Below are the code and all the weights of a small trained network. Each question names an input and a class and asks about switching units off, where a switched-off unit gives its printed mean instead of its output.

import numpy as np


def w(rows, s, z=0):
    codes = np.array(rows[::2]) - 128.0
    scale = np.full(codes.shape[1], s)
    scale[-1] = z or s
    return codes * scale


def norm(h):
    return h / np.sqrt((h * h).mean(-1, keepdims=True) + 1e-5)


def f(y):
    return y / 2 * (1 + np.tanh(0.7978845608 * (y + 0.044715 * y**3)))


def log_softmax(a):
    a = a - a.max(-1, keepdims=True)
    return a - np.log(np.exp(a).sum(-1, keepdims=True))


def net(x, mask):
    res = np.array(x, float).reshape(1, 5) / 4 @ E
    u = 0
    for l in range(3):
        y = f(norm(res) @ A[l][:, :-1].T + A[l][:, -1])
        res = res + np.where(mask[u : u + 5], y, B[l][:, -1]) @ B[l][:, :-1]
        u += 5
    return log_softmax(norm(res)[-1] @ U[:, :-1].T + U[:, -1])


A, B = {}, {}
E = w([
[176,148,113,188,106,53,67,70],'x0',
[81,69,116,170,254,88,94,100],'x1',
[103,69,101,93,87,74,187,125],'x2',
[52,109,175,126,156,181,174,44],'x3',
[48,182,41,160,101,154,143,147],'x4',
],0.0087)
A[0] = w([
[120,65,163,145,190,54,94,9,2],'0.n0',
[74,179,127,167,149,160,51,155,57],'0.n1',
[139,2,213,32,195,100,195,164,185],'0.n2',
[153,81,121,128,176,156,111,167,56],'0.n3',
[69,147,139,89,110,180,199,96,105],'0.n4',
],0.0082,0.004)
B[0] = w([
[255,73,152,231,161,58,168,26,192],'0.n0',
[123,157,146,70,126,17,138,107,154],'0.n1',
[139,24,156,160,41,102,156,79,254],'0.n2',
[119,76,151,153,207,86,148,120,137],'0.n3',
[62,160,86,163,149,137,115,202,193],'0.n4',
],0.008,0.0072)
A[1] = w([
[173,179,88,123,178,108,2,169,77],'1.n0',
[154,166,216,65,181,187,127,192,2],'1.n1',
[117,9,197,42,175,171,124,167,45],'1.n2',
[106,159,119,167,111,130,116,47,43],'1.n3',
[138,233,169,117,136,140,108,87,80],'1.n4',
],0.0083,0.0036)
B[1] = w([
[110,112,199,116,158,83,101,192,252],'1.n0',
[142,120,253,105,170,164,115,158,143],'1.n1',
[123,101,159,142,63,94,176,112,239],'1.n2',
[115,64,166,116,140,107,139,124,156],'1.n3',
[116,65,159,82,109,114,174,110,166],'1.n4',
],0.013,0.0029)
A[2] = w([
[151,175,138,82,117,254,181,131,26],'2.n0',
[127,46,79,224,103,134,162,112,46],'2.n1',
[234,161,107,96,23,94,104,160,198],'2.n2',
[21,121,159,186,152,144,202,133,195],'2.n3',
[178,140,120,80,154,205,83,124,1],'2.n4',
],0.0099,0.0045)
B[2] = w([
[193,121,192,145,240,1,31,159,155],'2.n0',
[172,162,193,84,132,201,182,81,217],'2.n1',
[15,71,223,7,109,227,173,137,226],'2.n2',
[105,132,125,68,73,123,163,192,254],'2.n3',
[162,155,152,134,206,172,65,152,120],'2.n4',
],0.0095,0.0078)
U = w([
[85,96,153,80,52,161,189,140,216],'0',
[147,166,101,162,114,165,93,110,2],'1',
[137,157,96,141,121,153,104,99,26],'2',
[130,138,190,121,169,108,56,180,154],'3',
[203,79,136,229,145,87,147,60,175],'4',
[82,182,4,144,120,114,136,179,110],'5',
],0.019,0.0055)

Each question gives the input, the list of numbers given to net, and the class t.
The units are the neurons (one row each of A and B). Each row of codes is followed by its name. A weight is (code - 128) times the scale printed after its matrix; where a second scale follows, it is the last column's (A, B and U).
mask holds one flag per neuron, layer by layer. A switched-off neuron (its flag False) gives its mean, the last column of its row in B, instead of its output. The means were averaged over made-up inputs and are rounded, as every weight is.
A unit's drop is (log p(t) with every unit on - log p(t) with that unit switched off) / (log p(t) with every unit on - log p(t) with every unit switched off).
The circuit of an input: a set's keep is (log p(t) with only the set's units on - log p(t) with every unit switched off) / (log p(t) with every unit on - log p(t) with every unit switched off). Starting from the 12 units with the biggest drops (on a tie, the unit counted first), units are removed one at a time, each time the one whose removal leaves the highest keep (on an exact tie, the one counted first), for as long as the keep stays at least 0.8.
units of the circuit, in order: the units of the circuit, biggest drop first
most important unit: the unit with the biggest drop
k most important neurons: the k neurons with the biggest drops, biggest first
top k neurons in layer l: the k neurons of layer l with the biggest drops, biggest first
drop when u is switched off: that unit's drop, to one decimal
input [7,6,8,3,6], class 4: units of the circuit, in order	(0.n0)
input [-8,7,-5,-7,-1], class 0: 3 most important neurons	(1.n2; 0.n0; 0.n2)
input [4,5,1,-2,7], class 5: 3 most important neurons	(0.n2; 2.n2; 0.n0)
input [-8,3,-8,4,5], class 3: units of the circuit, in order	(0.n2; 2.n0)
input [3,-7,-5,4,-4], class 3: units of the circuit, in order	(0.n2; 2.n0; 0.n0)
input [1,-6,-7,6,3], class 3: units of the circuit, in order	(2.n0; 0.n2)
input [-5,-1,-4,-8,6], class 3: units of the circuit, in order	(0.n2; 1.n0)
input [7,7,-7,-2,7], class 3: top 2 neurons in layer 1	(1.n0; 1.n2)
input [0,5,-7,7,2], class 4: top 2 neurons in layer 1	(1.n2; 1.n0)
input [-6,8,0,7,-3], class 4: 3 most important neurons	(0.n0; 2.n2; 0.n2)
input [-1,2,-4,-4,7], class 3: units of the circuit, in order	(1.n0; 0.n2)
input [2,7,-4,1,8], class 3: top 3 neurons in layer 0	(0.n2; 0.n1; 0.n4)
input [-5,8,8,-4,-3], class 4: 2 most important neurons	(2.n2; 0.n0)
input [2,4,-2,-6,8], class 3: units of the circuit, in order	(1.n0)
input [8,4,-5,-7,-3], class 3: 2 most important neurons	(1.n0; 0.n2)
input [6,-1,8,2,-8], class 4: 2 most important neurons	(0.n0; 2.n3)
input [-3,3,-4,4,-5], class 4: 2 most important neurons	(0.n0; 2.n2)
input [5,8,1,-7,7], class 3: 2 most important neurons	(1.n0; 0.n2)
input [-1,-4,0,5,4], class 5: top 2 neurons in layer 0	(0.n4; 0.n2)
input [0,5,-3,-1,7], class 5: most important unit	2.n2
input [1,6,5,-4,3], class 4: drop when 2.n2 is switched off	0.3
input [-4,7,-3,0,8], class 5: drop when 2.n2 is switched off	0.1
input [1,2,-6,4,-3], class 4: drop when 2.n2 is switched off	0.0
input [0,6,6,1,-2], class 4: drop when 0.n0 is switched off	0.1
